Small tables with named rows and columns. After each table, cells are looked up by row and column.

Table gulipi
	nazudof	sopulez
roza	-228	542
pegenaz	-23	172
ritan	385	-12
dadaz	590	-12
sef	385	-197
rotafe	590	-382
sizigod	590	-12
liti	-228	542
san	998	-197
tad	-228	172
fotom	-23	172
voder	181	-12
zitifes	998	-936
pama	794	-567

sopulez of san = -197
nazudof of pegenaz = -23
sopulez of dadaz = -12
nazudof of dadaz = 590
sopulez of ritan = -12
sopulez of zitifes = -936
nazudof of roza = -228
nazudof of zitifes = 998
nazudof of voder = 181

vug
         maz  tavifa  fugat  fot  nal  nopuge
lem       18      45    116  140   95     108
rov      131      95     92  129   85      93
meso     207     168     92   89   80     126
lum      122     180    123   25  111     160
gafa     109     129    108   70  111     117
vek      136     136    102   82  100     117
buzi      97     151    120   34  125     136
bak       49     121    122   31  148     112
rububop  104      87     97  127   91      97

fot of gafa is 70
fugat of lem is 116
fot of vek is 82
fot of meso is 89
nopuge of bak is 112
maz of gafa is 109
tavifa of rov is 95
fot of buzi is 34
maz of buzi is 97
nal of lum is 111
tavifa of buzi is 151
nal of buzi is 125
fugat of meso is 92
nopuge of meso is 126
tavifa of bak is 121
fugat of gafa is 108
fugat of rububop is 97

reke.tsv
	tolez	mas	pebikek	suz	fufo	segi	sos	zakoti	folupo	mizak
perek	152	49	132	41	150	57	36	161	20	24
bekud	72	190	93	229	72	226	231	68	243	241
vefipom	175	86	152	81	174	66	73	172	59	62
nafideb	138	117	131	92	135	88	90	138	88	90
vig	169	42	151	27	172	59	18	161	22	18
riv	157	78	138	85	158	77	76	156	61	63
navagu	67	142	79	152	69	134	153	69	148	150

What is the mizak of vefipom in reke? 62
What is the mas of riv in reke? 78
What is the folupo of nafideb in reke? 88
What is the zakoti of nafideb in reke? 138
What is the pebikek of navagu in reke? 79
What is the mas of bekud in reke? 190
What is the sos of vefipom in reke? 73
What is the fufo of perek in reke? 150
What is the tolez of perek in reke? 152
What is the folupo of riv in reke? 61
What is the pebikek of perek in reke? 132
What is the fufo of navagu in reke? 69
What is the pebikek of vig in reke? 151
What is the mizak of nafideb in reke? 90
What is the zakoti of vefipom in reke? 172
What is the pebikek of vefipom in reke? 152
What is the tolez of riv in reke? 157
What is the mizak of navagu in reke? 150
What is the segi of riv in reke? 77
Which row has the largest folupo? bekud

Table sunut
|  | sapev | gazab | lud | lum | vanizuz | seruse |
|---|---|---|---|---|---|---|
| sug | -8.450 | -3.674 | -8.823 | -3.566 | 4.064 | -1.561 |
| nos | -9.304 | 0.465 | 3.110 | -0.773 | -6.262 | -8.221 |
| gusal | 2.809 | 0.014 | -0.669 | -5.331 | -1.065 | -2.945 |
| moda | -6.931 | 2.431 | -6.372 | -2.264 | 4.686 | -2.036 |
| nev | -2.270 | -7.838 | -8.450 | -1.419 | 3.377 | 3.881 |
| danu | -1.919 | -3.887 | -4.588 | -5.528 | -7.655 | -6.424 |
| bipoba | -3.119 | 4.499 | 0.336 | -8.176 | -1.705 | 5.024 |
| pof | -0.359 | 3.325 | -7.288 | -0.793 | 1.862 | -6.623 |
| gomaro | -0.570 | 1.072 | -1.279 | -7.392 | -0.948 | -2.714 |

seruse of sug is -1.561
seruse of danu is -6.424
gazab of moda is 2.431
vanizuz of nev is 3.377
gazab of sug is -3.674
lud of gomaro is -1.279
lum of moda is -2.264
lum of pof is -0.793
gazab of nos is 0.465
lum of gomaro is -7.392
lud of moda is -6.372
gazab of pof is 3.325
seruse of gomaro is -2.714

beniva:
         puzimiz    dol  fezukas  dupega  biren    kan    nep    nez  zibasos  rimanov
kul          319   2938      740   -3710   -150   3617  -1143  -2265    -3694      420
lelazet     -496  -4132     2085    1999   1442  -1151  -1029    709     1418      -55
pav          965  -2968    -3525      -9  -4200  -1484    230   2403    -4306    -1305
vilo        1993  -4238     1354   -1951   6470  -2696  -5569  -2663    -3149       16
vegi        -763     80     -332   -1017   -416    700    295   -822      908     -739
rom         1016  -5063     1151     331  -5577   1757   2184  -1355     4055    -1230
vesezi      2696  -4218      492    1503   2349  -5016  -8023  -5274     1302    -1265
nezod      -1041   -333    -3995      64  -4295  -2335  -2034  -2526    -1005     -633

rom, dupega -> 331
vilo, nep -> -5569
lelazet, nep -> -1029
vegi, kan -> 700
vesezi, kan -> -5016
rom, dol -> -5063
lelazet, rimanov -> -55
nezod, zibasos -> -1005
rom, biren -> -5577
pav, zibasos -> -4306
vegi, dupega -> -1017
nezod, puzimiz -> -1041
kul, biren -> -150
vegi, nez -> -822
Row with the largest biren: vilo

lef:
          pobin     mik
gepidab  61.931  78.981
lav       7.960  37.189
fodolo   84.902  29.070
guf      85.847  81.700
fibo     52.208  90.545

lav, mik: 37.189
fodolo, mik: 29.070
gepidab, pobin: 61.931
guf, pobin: 85.847
fodolo, pobin: 84.902
fibo, mik: 90.545
fibo, pobin: 52.208
lav, pobin: 7.960
guf, mik: 81.700
gepidab, mik: 78.981

liv:
|  | sab | zizegud | gunati | setani | bar | segab | zukobo |
|---|---|---|---|---|---|---|---|
| dafi | 137 | 214 | 214 | 143 | 118 | 134 | 116 |
| paze | 135 | 213 | 215 | 146 | 123 | 134 | 117 |
| fadode | 129 | 57 | 45 | 126 | 164 | 110 | 140 |
| naf | 133 | 223 | 214 | 144 | 121 | 139 | 118 |
| pagezit | 136 | 214 | 214 | 145 | 120 | 132 | 116 |
| masas | 129 | 52 | 44 | 128 | 164 | 101 | 138 |

setani of masas: 128
zukobo of fadode: 140
gunati of dafi: 214
bar of masas: 164
gunati of pagezit: 214
gunati of fadode: 45
zukobo of pagezit: 116
setani of fadode: 126
zizegud of naf: 223
Which row has the largest segab? naf

Table degetaz
|  | sus | lefime | petiz | lofuzen | tifopi |
|---|---|---|---|---|---|
| gab | 5.2 | 2.1 | 5.8 | 0.2 | -0.8 |
| niregen | 9.2 | 0.1 | 1.7 | -3.0 | -0.3 |
| gofom | 1.1 | 5.9 | -3.0 | -2.0 | 5.9 |
| peboze | -0.7 | 1.1 | -7.0 | -2.0 | -6.1 |
| rit | 3.6 | 9.3 | 8.5 | 1.9 | -4.5 |
| tudok | 3.7 | 5.3 | 1.1 | 1.2 | 2.4 |
| zub | 3.0 | -2.8 | 6.3 | -2.9 | 6.3 |

What is the petiz of niregen in degetaz? 1.7
What is the sus of niregen in degetaz? 9.2
What is the petiz of zub in degetaz? 6.3
What is the lefime of niregen in degetaz? 0.1
What is the petiz of gab in degetaz? 5.8
What is the petiz of rit in degetaz? 8.5
What is the tifopi of gab in degetaz? -0.8
What is the lefime of gofom in degetaz? 5.9
What is the lofuzen of gab in degetaz? 0.2
Which row has the largest petiz? rit

lov.tsv
	katabev	puv	muv	koreru	vafi	muf	zulab
giz	481	210	268	526	494	512	528
zevav	494	165	200	563	466	470	525
lik	279	244	165	290	229	222	320
megu	336	335	189	418	265	368	573
furonot	428	274	371	483	444	479	448
samipe	374	304	338	335	381	378	301
nefip	296	309	196	372	227	291	477
das	365	323	169	444	281	412	553
kolutez	431	252	119	497	312	382	492
vudu	324	373	272	296	300	361	341
mipes	469	314	182	521	316	461	812

muv of megu is 189
zulab of zevav is 525
zulab of vudu is 341
katabev of giz is 481
muv of furonot is 371
puv of kolutez is 252
koreru of giz is 526
puv of giz is 210
katabev of mipes is 469
muf of zevav is 470
katabev of nefip is 296
puv of lik is 244
vafi of lik is 229
zulab of das is 553
katabev of megu is 336
vafi of samipe is 381
puv of furonot is 274
vafi of kolutez is 312
zulab of giz is 528
zulab of samipe is 301

